Below is a small trained network, with its code and all its weights. Each question gives an input and a class and asks what happens when units are switched off, that is, made to give their printed mean instead of their output.

import numpy as np


def w(rows, s, z=0):
    codes = np.array(rows[::2]) - 128.0
    scale = np.full(codes.shape[1], s)
    scale[-1] = z or s
    return codes * scale


def norm(h):
    return h / np.sqrt((h * h).mean(-1, keepdims=True) + 1e-5)


def f(y):
    return y / 2 * (1 + np.tanh(0.7978845608 * (y + 0.044715 * y**3)))


def log_softmax(a):
    a = a - a.max(-1, keepdims=True)
    return a - np.log(np.exp(a).sum(-1, keepdims=True))


def net(x, mask):
    res = np.array(x, float).reshape(1, 4) / 4 @ E
    u = 0
    for l in range(2):
        y = f(norm(res) @ A[l][:, :-1].T + A[l][:, -1])
        res = res + np.where(mask[u : u + 4], y, B[l][:, -1]) @ B[l][:, :-1]
        u += 4
    return log_softmax(norm(res)[-1] @ U[:, :-1].T + U[:, -1])


A, B = {}, {}
E = w([
[160,118,180,91,2,194,112,104,192],'x0',
[189,157,114,134,210,127,117,50,83],'x1',
[103,78,73,168,128,118,73,103,132],'x2',
[22,50,75,158,55,41,100,189,169],'x3',
],0.0095)
A[0] = w([
[111,154,120,83,213,112,175,110,56,82],'L0N0',
[26,89,149,119,87,73,118,254,147,44],'L0N1',
[116,69,86,144,55,106,174,218,141,3],'L0N2',
[17,86,89,120,124,81,112,152,137,64],'L0N3',
],0.0083,0.0061)
B[0] = w([
[213,254,110,220,75,135,151,186,68,224],'L0N0',
[45,174,203,146,83,36,191,216,221,253],'L0N1',
[138,212,134,250,164,94,218,182,180,188],'L0N2',
[149,13,6,99,85,130,104,177,76,219],'L0N3',
],0.009,0.0059)
A[1] = w([
[144,95,77,137,139,97,116,145,113,3],'L1N0',
[129,170,148,141,246,128,159,123,89,46],'L1N1',
[79,101,94,169,143,103,103,130,86,24],'L1N2',
[142,162,135,118,191,104,75,112,87,22],'L1N3',
],0.014,0.004)
B[1] = w([
[214,115,93,55,150,107,155,106,146,158],'L1N0',
[151,221,86,183,236,122,251,190,75,255],'L1N1',
[130,53,119,105,198,192,101,61,63,171],'L1N2',
[140,163,111,176,76,142,178,110,148,193],'L1N3',
],0.013,0.0072)
U = w([
[120,159,222,83,81,213,38,35,168,243],'0',
[120,56,57,96,175,109,81,103,113,1],'1',
[26,117,125,167,83,76,137,186,204,206],'2',
[168,249,107,178,176,154,159,108,100,180],'3',
],0.016,0.0017)

Each question gives the input, the list of numbers given to net, and the class t.
The units are the neurons (one row each of A and B). Each row of codes is followed by its name. A weight is (code - 128) times the scale printed after its matrix; where a second scale follows, it is the last column's (A, B and U).
mask holds one flag per neuron, layer by layer. A switched-off neuron (its flag False) gives its mean, the last column of its row in B, instead of its output. The means were averaged over made-up inputs and are rounded, as every weight is.
A unit's drop is (log p(t) with every unit on - log p(t) with that unit switched off) / (log p(t) with every unit on - log p(t) with every unit switched off).
The circuit of an input: a set's keep is (log p(t) with only the set's units on - log p(t) with every unit switched off) / (log p(t) with every unit on - log p(t) with every unit switched off). Starting from all 8 units, units are removed one at a time, each time the one whose removal leaves the highest keep (on an exact tie, the one counted first), for as long as the keep stays at least 0.8.
units of the circuit, in order: the units of the circuit, biggest drop first
top k neurons: the k neurons with the biggest drops, biggest first
k most important neurons of layer l: the k neurons of layer l with the biggest drops, biggest first
drop of u: that unit's drop, to one decimal
input [-6,-8,-1,-3], class 2: units of the circuit, in order => L0N1
input [-3,1,1,1], class 1: top 2 neurons => L0N3, L1N1
input [1,-7,-3,-7], class 0: top 3 neurons => L1N1, L0N2, L0N0
input [5,1,4,1], class 0: units of the circuit, in order => L1N1, L0N1
input [-1,4,2,8], class 1: top 3 neurons => L0N3, L1N2, L1N0
input [-6,1,1,8], class 1: top 2 neurons => L0N3, L1N2
input [-3,-3,4,0], class 1: 2 most important neurons of layer 1 => L1N2, L1N0
input [7,3,-5,-2], class 0: drop of L1N1 => 0.4
input [8,5,2,-3], class 0: drop of L1N1 => 0.3
input [7,7,3,1], class 0: drop of L1N1 => 0.5
